Below is a small trained network, with its code and all its weights. Each question gives an input and a target symbol and asks what happens when units are switched off, that is, made to give their printed mean instead of their output.

import numpy as np


def w(rows, s, z=0):
    codes = np.array(rows[::2]) - 128.0
    scale = np.full(codes.shape[1], s)
    scale[-1] = z or s
    return codes * scale


def f(y):
    return np.maximum(y, 0)


def softmax(a):
    e = np.exp(a - a.max(-1, keepdims=True))
    return e / e.sum(-1, keepdims=True)


def log_softmax(a):
    a = a - a.max(-1, keepdims=True)
    return a - np.log(np.exp(a).sum(-1, keepdims=True))


def net(x, mask):
    ids = ['γδελξπ'.index(c) for c in x.split()]
    T = len(ids)
    res = E[ids] + P[:T]
    r = res
    for j in range(2):
        rows = slice(4 * j, 4 * j + 4)
        q, k, v = (r @ M[0][rows].T for M in (Q, K, V))
        z = softmax(np.where(np.tri(T) > 0, q @ k.T / 4**0.5, -1e9)) @ v
        o = O[0][rows]
        res = res + np.where(mask[j], z, o[:, -1]) @ o[:, :-1]
    y = f(res @ A[0][:, :-1].T + A[0][:, -1])
    res = res + np.where(mask[2:10], y, B[0][:, -1]) @ B[0][:, :-1]
    return log_softmax(res[-1] @ U[:, :-1].T + U[:, -1])


Q, K, V, O, A, B = {}, {}, {}, {}, {}, {}
E = w([
[104,98,95],'γ',
[83,86,88],'δ',
[104,92,76],'ε',
[162,249,164],'λ',
[69,164,81],'ξ',
[157,137,32],'π',
],0.014)
P = w([
[155,3,127],'0',
[147,81,136],'1',
[144,99,123],'2',
[145,117,118],'3',
[144,123,107],'4',
[145,132,98],'5',
[151,147,94],'6',
[151,161,87],'7',
[156,169,84],'8',
[171,187,85],'9',
],0.014)
Q[0] = w([
[128,133,206],'h0',
[151,169,110],'h0',
[142,93,101],'h0',
[154,85,129],'h0',
[78,117,253],'h1',
[150,169,27],'h1',
[247,93,84],'h1',
[130,143,135],'h1',
],0.027)
K[0] = w([
[46,78,88],'h0',
[136,144,100],'h0',
[172,109,163],'h0',
[147,73,154],'h0',
[141,5,250],'h1',
[131,171,42],'h1',
[28,242,92],'h1',
[122,94,144],'h1',
],0.025)
V[0] = w([
[163,73,204],'h0',
[14,129,109],'h0',
[93,71,203],'h0',
[210,150,9],'h0',
[18,191,164],'h1',
[243,157,203],'h1',
[98,116,195],'h1',
[200,88,64],'h1',
],0.012)
O[0] = w([
[173,100,187,79],'h0',
[45,74,113,39],'h0',
[124,67,187,18],'h0',
[162,153,29,253],'h0',
[50,155,158,89],'h1',
[192,116,254,118],'h1',
[101,78,134,18],'h1',
[183,135,90,205],'h1',
],0.015,0.0061)
A[0] = w([
[86,8,198,28],'n0',
[133,194,162,142],'n1',
[161,142,140,141],'n2',
[97,59,107,118],'n3',
[123,131,90,85],'n4',
[140,104,112,253],'n5',
[100,187,176,105],'n6',
[100,190,109,169],'n7',
],0.015,0.0065)
B[0] = w([
[106,252,120,130],'n0',
[110,125,98,199],'n1',
[117,154,145,184],'n2',
[95,106,145,143],'n3',
[104,131,96,202],'n4',
[177,118,137,174],'n5',
[95,139,135,150],'n6',
[142,102,167,255],'n7',
],0.033,0.023)
U = w([
[154,56,173,254],'γ',
[128,90,100,115],'δ',
[53,136,78,102],'ε',
[66,42,109,194],'λ',
[94,137,162,108],'ξ',
[146,2,151,34],'π',
],0.0083,0.0076)

Each question gives the input, a string of symbols that net reads in full, and the target symbol t.
The units are the heads (4 rows each of Q, K, V and O) and the neurons (one row each of A and B). Each row of codes is followed by its name. A weight is (code - 128) times the scale printed after its matrix; where a second scale follows, it is the last column's (O, A, B and U).
mask holds one flag per unit, heads first, then neurons. A switched-off unit (its flag False) gives its mean, the last column of its rows in O or B, instead of its output. The means were averaged over made-up inputs and are rounded, as every weight is.
A unit's drop is (log p(t) with every unit on - log p(t) with that unit switched off) / (log p(t) with every unit on - log p(t) with every unit switched off).
The circuit of an input: a set's keep is (log p(t) with only the set's units on - log p(t) with every unit switched off) / (log p(t) with every unit on - log p(t) with every unit switched off). Starting from all 10 units, units are removed one at a time, each time the one whose removal leaves the highest keep (on an exact tie, the one counted first), for as long as the keep stays at least 0.8.
circuit, biggest first: the units of the circuit, biggest drop first
unit that matters most: the unit with the biggest drop
k most important neurons: the k neurons with the biggest drops, biggest first
which heads matter: for each layer, one digit per head in row order, 1 if its drop is at least 0.15 and else 0, layers parted by /
drop when u is switched off: that unit's drop, to one decimal
input ε ε π γ, target δ: circuit, biggest first => [n7, h1, n5]
input δ ξ ξ λ λ ε ε ε ξ, target λ: circuit, biggest first => [n7, h1, n4]
input δ π π, target δ: circuit, biggest first => [h1, h0]
input λ π γ λ λ λ γ, target ξ: 2 most important neurons => [n4, n7]
input γ λ λ, target ξ: unit that matters most => n7
input γ λ λ λ λ λ, target ε: circuit, biggest first => [n1, h1, n7]
input ξ ξ γ δ, target λ: circuit, biggest first => [h1, h0]
input δ λ λ, target ξ: 2 most important neurons => [n4, n0]
input ξ π δ, target δ: which heads matter => 01
input λ λ λ, target ε: circuit, biggest first => [n7, n1, h1]
input ε π δ λ λ δ, target ξ: 3 most important neurons => [n7, n4, n5]
input δ π ξ ξ ε ξ ξ δ ξ γ, target λ: circuit, biggest first => [n7, n4, h1, n2]
input π π δ π δ ε, target δ: 2 most important neurons => [n4, n5]
input ξ ε δ λ λ γ λ δ, target ξ: circuit, biggest first => [h1, n4, n5, n7]
input γ ε λ λ π π ε λ λ ε, target ξ: 2 most important neurons => [n4, n2]
input γ λ ξ λ, target λ: unit that matters most => h0
input λ ε ξ λ λ γ ξ λ, target λ: 2 most important neurons => [n7, n2]
input π δ ξ, target δ: which heads matter => 01
input ε δ ε ε π π δ π ε, target δ: which heads matter => 11
input λ λ λ ε λ γ, target ξ: 2 most important neurons => [n7, n4]
input π ε δ π ξ, target δ: unit that matters most => n4
input ε ξ ε, target λ: drop when h1 is switched off => 1.4
input δ ε ξ δ δ, target λ: drop when h0 is switched off => 0.4
input ε γ γ π γ, target δ: drop when n5 is switched off => 0.1
input ε ε λ λ δ ε λ λ ξ, target λ: drop when n7 is switched off => 3.5
